Here is a tiny trained network, its code and every weight. The questions are about switching its units off for an input and a class, where a switched-off unit gives its printed mean instead of its output.

import numpy as np


def w(rows, s, z=0):
    codes = np.array(rows[::2]) - 128.0
    scale = np.full(codes.shape[1], s)
    scale[-1] = z or s
    return codes * scale


def f(y):
    return y / 2 * (1 + np.tanh(0.7978845608 * (y + 0.044715 * y**3)))


def log_softmax(a):
    a = a - a.max(-1, keepdims=True)
    return a - np.log(np.exp(a).sum(-1, keepdims=True))


def net(x, mask):
    res = np.array(x, float).reshape(1, 3) / 4 @ E
    y = f(res @ A[0][:, :-1].T + A[0][:, -1])
    res = res + np.where(mask, y, B[0][:, -1]) @ B[0][:, :-1]
    return log_softmax(res[-1] @ U[:, :-1].T + U[:, -1])


A, B = {}, {}
E = w([
[15,120,160,186,181,109,183,113,125,87,161,118],'x0',
[126,104,87,112,143,105,146,119,4,94,80,152],'x1',
[138,66,174,152,166,41,86,144,150,159,93,198],'x2',
],0.015)
A[0] = w([
[121,107,137,144,146,117,131,128,121,130,111,145,96],'N1',
[73,135,122,142,142,149,159,118,116,97,160,99,118],'N2',
[88,93,165,163,170,86,136,129,141,125,130,151,94],'N3',
[144,102,126,120,138,100,113,147,118,141,105,165,103],'N4',
[97,152,128,144,121,149,158,115,123,99,154,106,178],'N5',
[126,106,89,108,135,108,144,111,6,92,81,152,203],'N6',
[171,168,88,83,73,180,121,117,119,130,124,103,253],'N7',
[186,96,138,119,122,103,70,168,141,169,89,165,169],'N8',
],0.014,0.0059)
B[0] = w([
[119,141,133,151,115,92,118,123,104,123,107,148,151],'N1',
[125,132,157,142,178,148,168,98,122,101,108,104,179],'N2',
[97,115,170,175,86,86,89,172,155,99,145,173,194],'N3',
[145,156,124,126,141,101,118,111,116,139,98,161,172],'N4',
[118,165,143,124,144,156,159,101,134,116,136,99,175],'N5',
[137,103,103,121,146,110,149,146,2,93,70,133,252],'N6',
[104,96,87,86,80,130,104,176,116,146,169,147,231],'N7',
[177,148,140,93,156,147,115,73,153,149,98,109,217],'N8',
],0.014,0.023)
U = w([
[103,123,89,102,42,172,79,195,187,205,254,96,254],'0',
[196,155,184,112,165,163,75,33,231,198,102,101,184],'1',
[88,206,170,160,170,193,186,63,198,123,201,40,187],'2',
[72,113,187,201,102,79,63,166,215,117,205,172,146],'3',
[124,63,42,93,84,142,121,221,65,125,137,137,77],'4',
[191,144,107,99,199,103,115,40,86,145,55,142,78],'5',
[105,124,137,146,219,163,201,104,73,89,89,51,47],'6',
[82,94,145,201,122,58,101,188,83,101,102,185,53],'7',
],0.0076,0.0053)

Each question gives the input, the list of numbers given to net, and the class t.
The units are the neurons (one row each of A and B). Each row of codes is followed by its name. A weight is (code - 128) times the scale printed after its matrix; where a second scale follows, it is the last column's (A, B and U).
mask holds one flag per neuron, in row order. A switched-off neuron (its flag False) gives its mean, the last column of its row in B, instead of its output. The means were averaged over made-up inputs and are rounded, as every weight is.
A unit's drop is (log p(t) with every unit on - log p(t) with that unit switched off) / (log p(t) with every unit on - log p(t) with every unit switched off).
The circuit of an input: a set's keep is (log p(t) with only the set's units on - log p(t) with every unit switched off) / (log p(t) with every unit on - log p(t) with every unit switched off). Starting from all 8 units, units are removed one at a time, each time the one whose removal leaves the highest keep (on an exact tie, the one counted first), for as long as the keep stays at least 0.8.
units of the circuit, in order: the units of the circuit, biggest drop first
unit that matters most: the unit with the biggest drop
top k neurons: the k neurons with the biggest drops, biggest first
drop of u: that unit's drop, to one decimal
input [1,0,8], class 3: unit that matters most -> N3
input [-7,-7,-2], class 0: units of the circuit, in order -> [N7; N6]
input [3,8,0], class 6: units of the circuit, in order -> [N7; N6]
input [2,-4,7], class 3: top 2 neurons -> [N3; N6]
input [-3,-2,7], class 1: top 2 neurons -> [N6; N8]
input [2,-7,0], class 2: top 2 neurons -> [N7; N6]
input [4,0,-4], class 2: top 2 neurons -> [N6; N5]
input [-7,0,8], class 1: top 2 neurons -> [N6; N8]
input [1,2,-3], class 6: top 2 neurons -> [N3; N2]
input [-8,-4,2], class 1: top 2 neurons -> [N8; N6]
input [-7,0,-2], class 0: top 2 neurons -> [N6; N7]
input [6,0,8], class 3: top 2 neurons -> [N6; N3]
input [-1,-1,6], class 1: top 2 neurons -> [N6; N8]
input [7,-3,8], class 3: unit that matters most -> N6
input [1,7,-4], class 6: drop of N2 -> 1.0
input [2,-8,7], class 3: drop of N3 -> 3.3
input [-1,-1,-3], class 0: drop of N6 -> 0.9
